Below are the code and all the weights of a small trained network. Each question names an input and a class and asks about switching units off, where a switched-off unit gives its printed mean instead of its output.

import numpy as np


def w(rows, s, z=0):
    codes = np.array(rows[::2]) - 128.0
    scale = np.full(codes.shape[1], s)
    scale[-1] = z or s
    return codes * scale


def f(y):
    return y / 2 * (1 + np.tanh(0.7978845608 * (y + 0.044715 * y**3)))


def log_softmax(a):
    a = a - a.max(-1, keepdims=True)
    return a - np.log(np.exp(a).sum(-1, keepdims=True))


def net(x, mask):
    res = np.array(x, float).reshape(1, 5) / 4 @ E
    y = f(res @ A[0][:, :-1].T + A[0][:, -1])
    res = res + np.where(mask, y, B[0][:, -1]) @ B[0][:, :-1]
    return log_softmax(res[-1] @ U[:, :-1].T + U[:, -1])


A, B = {}, {}
E = w([
[219,198,112,197,99,235,71,202],'x0',
[155,78,137,121,203,34,42,212],'x1',
[140,166,99,102,154,135,92,118],'x2',
[164,116,127,118,54,168,182,161],'x3',
[183,199,3,168,191,154,155,164],'x4',
],0.011)
A[0] = w([
[125,91,109,115,251,159,128,139,220],'neuron 1',
[161,124,106,184,101,217,91,158,172],'neuron 2',
[168,130,142,128,93,124,139,176,146],'neuron 3',
[101,53,199,111,85,69,112,97,181],'neuron 4',
[128,171,117,135,108,126,109,144,79],'neuron 5',
[123,156,103,138,139,134,110,183,201],'neuron 6',
[96,91,177,97,87,104,124,123,169],'neuron 7',
[85,67,167,137,112,146,118,124,142],'neuron 8',
[105,184,101,167,109,171,156,168,244],'neuron 9',
[142,116,103,113,110,172,141,110,133],'neuron 10',
[142,183,126,204,135,149,81,178,156],'neuron 11',
[108,117,97,114,213,85,102,118,160],'neuron 12',
[118,114,128,97,38,156,181,83,185],'neuron 13',
[122,140,99,145,218,59,142,146,186],'neuron 14',
[152,115,130,97,144,41,131,100,254],'neuron 15',
[173,161,110,169,152,190,93,167,167],'neuron 16',
],0.013,0.0034)
B[0] = w([
[74,137,121,82,131,74,49,133,181],'neuron 1',
[212,156,135,153,157,207,108,149,211],'neuron 2',
[186,125,85,161,118,145,155,128,155],'neuron 3',
[112,2,194,218,110,106,162,79,250],'neuron 4',
[147,127,102,144,102,116,135,141,144],'neuron 5',
[133,115,165,145,147,133,48,154,170],'neuron 6',
[158,57,111,226,100,118,210,81,209],'neuron 7',
[157,110,143,213,147,153,181,102,187],'neuron 8',
[143,157,73,84,121,149,101,205,199],'neuron 9',
[126,230,102,126,114,162,129,126,160],'neuron 10',
[176,127,181,147,84,153,61,180,199],'neuron 11',
[53,64,114,105,196,65,86,124,194],'neuron 12',
[70,186,83,73,129,190,172,50,224],'neuron 13',
[94,140,74,94,169,62,63,98,196],'neuron 14',
[47,42,155,159,152,120,119,118,199],'neuron 15',
[179,150,138,121,77,123,70,126,210],'neuron 16',
],0.0087,0.02)
U = w([
[113,45,199,194,107,134,254,101,2],'0',
[227,138,170,135,89,168,40,237,128],'1',
[99,191,98,25,111,216,229,97,133],'2',
[56,93,144,85,228,39,47,141,241],'3',
],0.0083,0.0009)

Each question gives the input, the list of numbers given to net, and the class t.
The units are the neurons (one row each of A and B). Each row of codes is followed by its name. A weight is (code - 128) times the scale printed after its matrix; where a second scale follows, it is the last column's (A, B and U).
mask holds one flag per neuron, in row order. A switched-off neuron (its flag False) gives its mean, the last column of its row in B, instead of its output. The means were averaged over made-up inputs and are rounded, as every weight is.
A unit's drop is (log p(t) with every unit on - log p(t) with that unit switched off) / (log p(t) with every unit on - log p(t) with every unit switched off).
The circuit of an input: a set's keep is (log p(t) with only the set's units on - log p(t) with every unit switched off) / (log p(t) with every unit on - log p(t) with every unit switched off). Starting from the 12 units with the biggest drops (on a tie, the unit counted first), units are removed one at a time, each time the one whose removal leaves the highest keep (on an exact tie, the one counted first), for as long as the keep stays at least 0.8.
circuit, biggest first: the units of the circuit, biggest drop first
k most important neurons: the k neurons with the biggest drops, biggest first
drop of u: that unit's drop, to one decimal
input [1,-7,-7,7,-5], class 2: circuit, biggest first => [neuron 13]
input [1,-1,-5,-6,8], class 1: 2 most important neurons => [neuron 11; neuron 15]
input [3,-1,-5,4,-2], class 2: circuit, biggest first => [neuron 4; neuron 13; neuron 11]
input [-1,5,-4,5,5], class 3: 2 most important neurons => [neuron 14; neuron 2]
input [6,-8,-7,-5,-2], class 1: 2 most important neurons => [neuron 2; neuron 11]
input [-1,-5,-5,-7,3], class 3: 3 most important neurons => [neuron 13; neuron 2; neuron 7]
input [-5,-2,0,-7,-2], class 0: 3 most important neurons => [neuron 4; neuron 7; neuron 9]
input [-8,0,-4,-4,-1], class 0: drop of neuron 4 => 0.6
input [0,5,2,-3,-6], class 0: drop of neuron 4 => 0.1
input [-1,4,-1,-7,-6], class 0: drop of neuron 4 => 0.6
